Each row has a class, written as a number after it.
[ 204  147  289  222  170 -488 -139 -195  -75   41  375   72 -452  -60
  134   50 -445   35  -85   64 -386  -54   49  182  196 -133 -353  213
   57 -124  122 -167   -7  -34  388  129] | 0
[ 370  219  135  101  293 -532 -246 -196   19   61  292 -195 -236 -158
    9  -92 -315 -151  -70   39 -164   52  110  126  135 -210 -418   45
    3  -59 -107  -78   53   18  510  146] | 1
[ 404  575  522  175 -157 -478  279 -139 -724  370  -63 -484  -11  -75
 -452  522  146 -197    4  265  348   84  304 -210  -25  841  164   -6
 -239 -600 -214   49  -93  -81 -112 -196] | 5
[ 234  524  673  351 -341 -514   69  -63 -596  398  -54    5 -124   47
 -331  278    9   32   88  209  215  -41  387 -233   69  696  321   39
 -203 -450  -16  -44  -13  -27   62 -136] | 2
[ 123  221  308  239  246 -473 -120 -177  -21    6  392    1 -505 -149
  144   27 -425   12 -103   45 -316   -2   87  221  180 -197 -362  258
   48 -153   49 -127   54  -39  386   91] | 1
[ 412  526  521  181 -151 -348  181 -163 -638  327  -56 -330  -55  -21
 -471  541   10 -139   58  215  234   65  246  -31  -19  681  163   17
 -218 -549 -187   21 -134  -38 -104 -198] | 4
[-359  174  445  -35  151 -233 -164   40 -181  489  440   81 -440 -104
  -52 -107  246  185 -124 -239  -17  353  263 -424 -204  623 -583   42
  -89 -476   15  113  -41  173  451 -294] | 7
[ 415  209   66  110  268 -542 -267 -183   23   96  379 -165 -189 -144
   32  -73 -233 -134  -12   38  -74  111  134   78  161 -210 -331    6
   19  -36  -94  -28  114   25  548  191] | 4
[ 269  509  629  341 -320 -437   71  -91 -611  369  -67   42 -157    6
 -338  280  -10   39   77  174  166  -93  320 -193   62  681  276   -9
 -193 -460  -14  -41  -38  -29   43 -181] | 1
[ 422  250  159  120  288 -488 -180 -169   37   73  326 -243 -284 -138
   -9  -52 -335 -132  -94   44 -127  175   88  152  198 -270 -491   94
   62    2 -120  -97  118  -41  503  137] | 5
[ 392  554  510  209 -149 -420  213 -162 -728  330  -98 -445  -51  -79
 -483  532   89 -180  -24  202  260  130  313 -156   17  801  219  -13
 -184 -560 -216   37 -150  -86 -151 -164] | 2
[ 184  155  257  223  145 -461 -121 -154  -79  -20  337   44 -465 -130
  168    2 -437   22  -68   16 -400  -90   62  195  181 -154 -397  298
   45 -121   84 -185  -28  -45  325   58] | 6
[ 394  565  520  164  -95 -357  201 -151 -680  258  -76 -366  -74    1
 -464  553   81 -124   33  266  203   74  227  -63  -92  729  179   32
 -213 -607 -152   22  -73  -54 -196 -223] | 5
[ 207  121  325  234  152 -478 -164 -151 -102    1  337   91 -502  -97
  125   67 -474   73  -74   56 -443  -72   30  285  166 -133 -405  281
   73 -105  120 -202  -61    0  317   45] | 3
[-322  128  384  -59  202 -245 -240   38 -200  420  422   59 -435  -61
  -20 -204  220  267 -207 -250  -85  351  241 -435 -257  566 -569   -9
  -90 -437   -7  167  -39  212  413 -305] | 1
[-342  116  449  -64  181 -257 -183    0 -160  428  457   45 -411  -89
  -71 -102  240  224 -135 -252  -13  390  208 -424 -297  622 -613   -2
 -114 -403  -21  134  -57  170  364 -335] | 1
[ 307  507  620  380 -367 -430  159  -97 -581  403  -70   33 -104   63
 -294  270  -59  -30  133  167  200  -70  325 -211  109  514  258   38
 -182 -437  -33  -16  -53   31  108 -127] | 4
[ 372  185   21  142  249 -475 -274 -225   62   87  290 -202 -199 -178
   69  -91 -318 -176    4   27 -104   89   86   74  160 -319 -360   50
    5  -53 -126    2   21  -28  545  177] | 2
[ 457  552  487  175 -161 -375  275 -130 -717  329 -149 -380  -78  -18
 -515  554   48 -168   19  235  272   89  267 -112  -30  730  277   45
 -202 -580 -189   12  -79  -48 -170 -202] | 2
[ 350  602  518  178 -163 -461  159 -166 -640  330  -78 -385  -58  -42
 -474  464  100 -149   37  286  282   51  271 -157  -33  748  260   21
 -231 -609 -210   34 -148  -40  -87 -188] | 3
[ 238  476  667  374 -358 -494  -10  -66 -580  358  -98   42 -174   -2
 -275  209    9   25   63  187  131  -88  350 -245   22  694  310   58
 -197 -467   22  -50  -14   23   47 -167] | 0
[ 242  418  603  428 -381 -505   12  -67 -606  338 -103   16 -105    5
 -280  249  -45   20  160  174  225 -131  333 -296   60  549  238   22
 -257 -402  -41   14  -30  -62   65 -195] | 0
[ 369  263  154  109  266 -444 -252 -195   11   46  317 -191 -232  -97
   47 -170 -196 -146  -94   46 -165   83  149   31  140 -225 -370   58
   21 -150 -100  -34   58   22  498  115] | 6
[-343  365  523 -197  267 -346   98  -48 -159  524  453 -172 -451  101
 -216  -12  318  218  157  -71  254  329   18 -261 -109  448 -256  -72
  -44 -495  -66  -93   65   23  342 -191] | 2
[ 295  466  669  344 -340 -407   43  -84 -596  373  -32  124 -101  -40
 -248  159  107  -12   77   99  119 -149  361 -246   82  641  228  -11
 -184 -492    7  -24  -45    8   91 -181] | 6
[ 278  451  595  377 -364 -447   34  -44 -592  404  -34   57  -64  -21
 -275  220   26  -89  154  200  171 -146  335 -209   96  556  328   50
 -175 -503   28  -45  -19   24  140 -111] | 0
[ 470  560  495  193 -124 -364  194 -198 -733  330  -74 -359    2  -21
 -492  555   61 -156   18  211  261   90  367  -61  -43  748  142  -57
 -224 -607 -181   74 -170  -33  -76 -195] | 4
[ 251  489  577  289 -339 -542  101  -97 -600  355  -27   12 -107   18
 -293  228   47   53   62  148   97 -135  343 -232   10  729  198   27
 -203 -483  -10  -38 -179   27   79 -151] | 4
[ 390  248   63   73  290 -550 -267 -178    7   45  296 -198 -231 -131
   63 -145 -260 -120  -20   77 -179   27   32   57   74 -249 -451   90
    2 -110  -94  -81   85    6  492  143] | 5
[ 165  157  302  229  189 -453  -98 -153  -65  -21  403   -6 -497  -37
  113   77 -453   42  -88   91 -371    1  110  282  163  -96 -347  296
   54 -140  128 -177  -27  -69  336   52] | 6
[ 389  568  530  188 -188 -466  230 -205 -654  332  -70 -390   -7  -57
 -503  533  146 -159   49  219  322  126  363 -169  -72  899  182  -73
 -249 -615 -196   85 -198  -49  -86 -246] | 4
[-352  379  597 -220  204 -378  -15  -11  -75  449  447 -230 -469  161
 -248  -62  298  198  129  -46  230  379  -32 -298 -232  513 -199  -77
  -88 -474  -75  -51  129  105  305 -230] | 6
[ 344  543  482  171 -154 -426  202 -148 -651  345  -56 -434  -60  -24
 -486  506   60 -220   65  273  321   97  224 -202  -61  773  248    0
 -221 -573 -197   16  -70  -48 -110 -164] | 1
[ 157  140  352  218  210 -486 -174 -202  -23   17  364  116 -439  -68
  172  -20 -367   35 -118  127 -431  -95   74  195  143 -102 -401  255
   40 -198  147 -191 -108   64  427   44] | 7
[ 160  180  129  202  244 -425 -177 -170    0    7  378   72 -404    7
  155  -44 -443   91  -51   55 -393   10   15  180  207 -228 -404  255
   49  -72  118 -158  -94    0  381   79] | 2
[ 247  473  610  422 -372 -490  115  -69 -587  380  -56  -16 -107  -64
 -305  243   49  -92  116  172  263  -85  384 -295  157  606  346   33
 -187 -445  -70   -3  -54  -34  128 -132] | 7
[-316  161  524  -71  149 -212 -183   23 -161  482  428   84 -402  -30
    2 -156  250  228 -177 -265  -71  351  207 -416 -284  574 -628   11
 -113 -392   19  120  -31  249  348 -334] | 6
[-256  121  393  -97  116 -264 -200   43 -209  438  418   87 -393  -72
  -98 -154  215  215 -145 -282  -47  303  243 -420 -214  721 -596   30
 -102 -425   27   90  -91  184  377 -299] | 0
[-275  327  503 -177  255 -330  129  -16 -251  477  501 -196 -483  156
 -229   38  260  223  109  -67  207  371  -16 -253 -122  460 -241 -104
   -9 -458  -55  -70  116   51  260 -224] | 1
[ 400  567  501  211 -112 -389  241 -158 -747  353  -95 -417   -1  -18
 -492  561   91 -183   74  249  302   77  309 -110   38  770  180  -35
 -192 -609 -150   12 -145 -100 -103 -159] | 2
[-285  319  470 -187  212 -290   57  -11 -169  443  527 -152 -476  166
 -237  -42  232  211   91 -104  198  413   62 -259 -114  434 -207  -74
   -2 -423  -84  -47  100   73  315 -216] | 1
[-288  363  438 -159  217 -329  108   40 -183  399  536 -159 -471  210
 -214  -44  268  311  156 -133  207  367  -21 -189  -84  425 -240  -87
    8 -412  -17  -45  103   87  212 -246] | 4
[ 374  605  517  256 -117 -424  237 -194 -680  320  -65 -356  -27 -103
 -467  532  125 -212   33  214  350  132  437 -141   36  750  229  -64
 -212 -609 -190   89  -93  -71  -19 -188] | 7
[-325  356  525 -182  220 -335   46  -29 -227  494  477 -161 -469  239
 -199    6  193  282  176  -56  217  403  -31 -258 -211  395 -283 -107
  -43 -428  -76  -45  141   62  244 -237] | 5
[ 223  470  660  399 -353 -500   66  -53 -560  382  -30   40 -133    1
 -322  248  -31  -10  120  201  230  -63  370 -211  149  688  329    6
 -167 -408  -40  -20  -16  -42   86 -155] | 1
[-379  222  361  -72  174 -313 -206   48 -133  465  494   29 -466 -133
  -47 -164  269  207 -144 -295   13  379  221 -394 -274  632 -483   31
  -66 -404   21  142  -57  220  370 -253] | 2
[-278  342  469 -187  203 -349   11   -5 -216  467  508 -193 -460  119
 -197  -33  301  201  166  -66  215  371  -70 -299  -95  410 -162  -83
    2 -448  -64  -91  110  107  274 -192] | 3
[-309  325  444 -202  196 -372  114    9 -154  500  571 -107 -411  217
 -221  -72  272  285   78  -74  262  386   23 -298 -107  543 -165  -57
  -11 -438  -36   -4   87   92  290 -190] | 0
[-275  368  518 -208  175 -331  103   -8 -161  494  460 -105 -437  211
 -205  -48  224  296  154  -94  210  349   -8 -268 -154  448 -247  -32
  -49 -407  -62  -89  134   38  298 -206] | 6
[-323  325  445 -248  203 -343   84    3 -168  513  517 -188 -437  229
 -223   27  246  273  127  -44  198  392  -15 -259 -119  446 -252 -106
   16 -402    2 -101   80  112  344 -190] | 0
[ 368  542  504  232 -171 -422  194 -167 -679  356  -94 -391  -60 -120
 -449  518   75 -245   65  219  277   73  290 -156  -20  790  211   -3
 -211 -618 -202   43  -94  -98  -69 -147] | 7
[ 163  205  219  183  193 -471 -114 -119  -78   -1  387   71 -444  -21
  116   38 -476   95  -67   57 -409  -15   66  289  149 -196 -368  263
   52 -103  127 -187   12    1  329   34] | 6
[ 370  589  465  170 -188 -421  178 -184 -666  321  -31 -375  -33  -50
 -525  532   57 -181   33  246  336  106  328 -130  -84  780  326    3
 -208 -636 -191   83  -95  -60  -81 -132] | 0
[ 147  161  285  197  163 -411 -186 -184  -45  -22  344  106 -469  -48
  146  -52 -404   48  -74   26 -422  -82   99  198  173  -21 -372  250
   42 -169  177 -210  -83    4  358   61] | 6
[ 296  274  144  130  287 -537 -321 -190   65   96  320 -278 -282  -73
   10 -115 -314 -133   -6   76  -73  102   68   66   47 -276 -432   62
   -2  -82 -106  -34   81  -26  517  190] | 2
[ 363  220  120  132  301 -459 -299 -182   47   52  342 -249 -265 -111
   24 -133 -307 -166  -75   69 -148  113   46  118  128 -261 -366   60
   46  -84 -106  -46   87   16  489  173] | 1
[ 367  525  537  189 -153 -407  196 -148 -678  305  -90 -400  -74  -53
 -489  549  108 -147   25  252  277   90  304 -134   32  823  255  -24
 -204 -578 -213   26  -98  -97 -119 -211] | 7
[ 147  131  252  227  170 -496 -135 -147  -74  -37  394   18 -463 -103
  173   -3 -487   30  -18   22 -364  -44   -4  208  190 -157 -433  313
   51  -94   65 -176  -47  -37  299   57] | 5
[-353  344  441 -193  229 -377  111   -1 -198  487  492 -166 -467  157
 -221  -90  321  262  108  -62  205  345  -10 -329  -34  500 -153  -60
  -11 -485  -29 -129   65   29  303 -181] | 2
[ 152  208  230  165  172 -508 -177 -166  -68   38  336   37 -477 -133
  140   40 -390   68  -59   69 -423  -80  -10  178   90 -185 -397  228
   55 -123   72 -201    3  -38  345   61] | 6
[-319  116  374 -113  132 -178 -223   40 -186  476  480   79 -421   19
  -42 -159  291  212 -108 -205  -41  323  199 -453 -275  637 -454   -5
  -75 -447   31  142  -98  223  378 -310] | 6
[ 293  218   91  130  294 -518 -345 -175   13   53  322 -257 -287 -149
   45 -116 -330 -129  -34   70 -137   49   45   74  112 -228 -399   84
   30  -76 -142  -45   78  -41  474  192] | 1
[ 439  520  564  218 -111 -365  218 -154 -745  269 -144 -388  -23  -73
 -437  535   93 -197   31  218  235   73  317 -109    2  727  125   -6
 -213 -583 -184   23  -84  -44 -164 -230] | 5
[-369  316  479 -179  218 -385   69   14 -213  486  560 -140 -501  129
 -166  -78  364  274  105  -83  202  352  -22 -390 -162  415 -218  -20
  -24 -478  -72  -30   46   99  323 -228] | 3
[-339  133  366  -69  119 -207 -193   45 -104  421  476   79 -441  -54
  -80 -122  207  225 -138 -269    8  366  184 -411 -287  598 -560   52
  -93 -393   32  175  -70  228  341 -338] | 0
[-371  313  448 -220  207 -418   87  -17 -125  465  583 -196 -457  175
 -216  -26  295  252  127  -93  229  382   -4 -275 -144  595 -217  -94
  -23 -426   20  -69    2   74  299 -185] | 2
[ 372  576  514  220 -154 -435  175 -153 -713  306  -73 -376  -64  -61
 -468  513   82 -180   66  263  282   74  288 -151    1  741  264   18
 -194 -621 -194   40  -85  -68 -122 -157] | 3
[ 407  574  540  176 -169 -381  216 -164 -686  352  -84 -374   -1  -15
 -485  502   75 -145   20  221  322   65  325 -133  -16  791  200   10
 -229 -611 -244   83 -142  -35 -104 -170] | 4
[ 366  264  180   92  278 -501 -268 -184   59   50  271 -232 -231  -74
   11 -116 -280 -119  -81  101 -114   99   84   74  102 -202 -393   91
   23  -66 -155  -24   95   29  445  154] | 5
[ 251  493  698  402 -379 -477   57  -79 -540  416    2   70  -83   10
 -293  204   47  -22  151  193  276 -136  364 -246   94  640  196   18
 -204 -464   11    4 -100    6  144 -168] | 3
[-333  342  457 -189  246 -370   27   -1 -189  488  538 -182 -438  154
 -203  -16  294  264  156  -58  213  387   15 -254  -88  478 -206 -109
  -15 -480  -51  -55  105   60  347 -171] | 4
[  60  253  237  163  210 -482 -117 -130  -37   -2  348    1 -467 -139
   73   70 -419  111  -36    0 -325  -71   41  278  198 -119 -446  265
   52 -137   55 -176  -41  -29  331   75] | 4
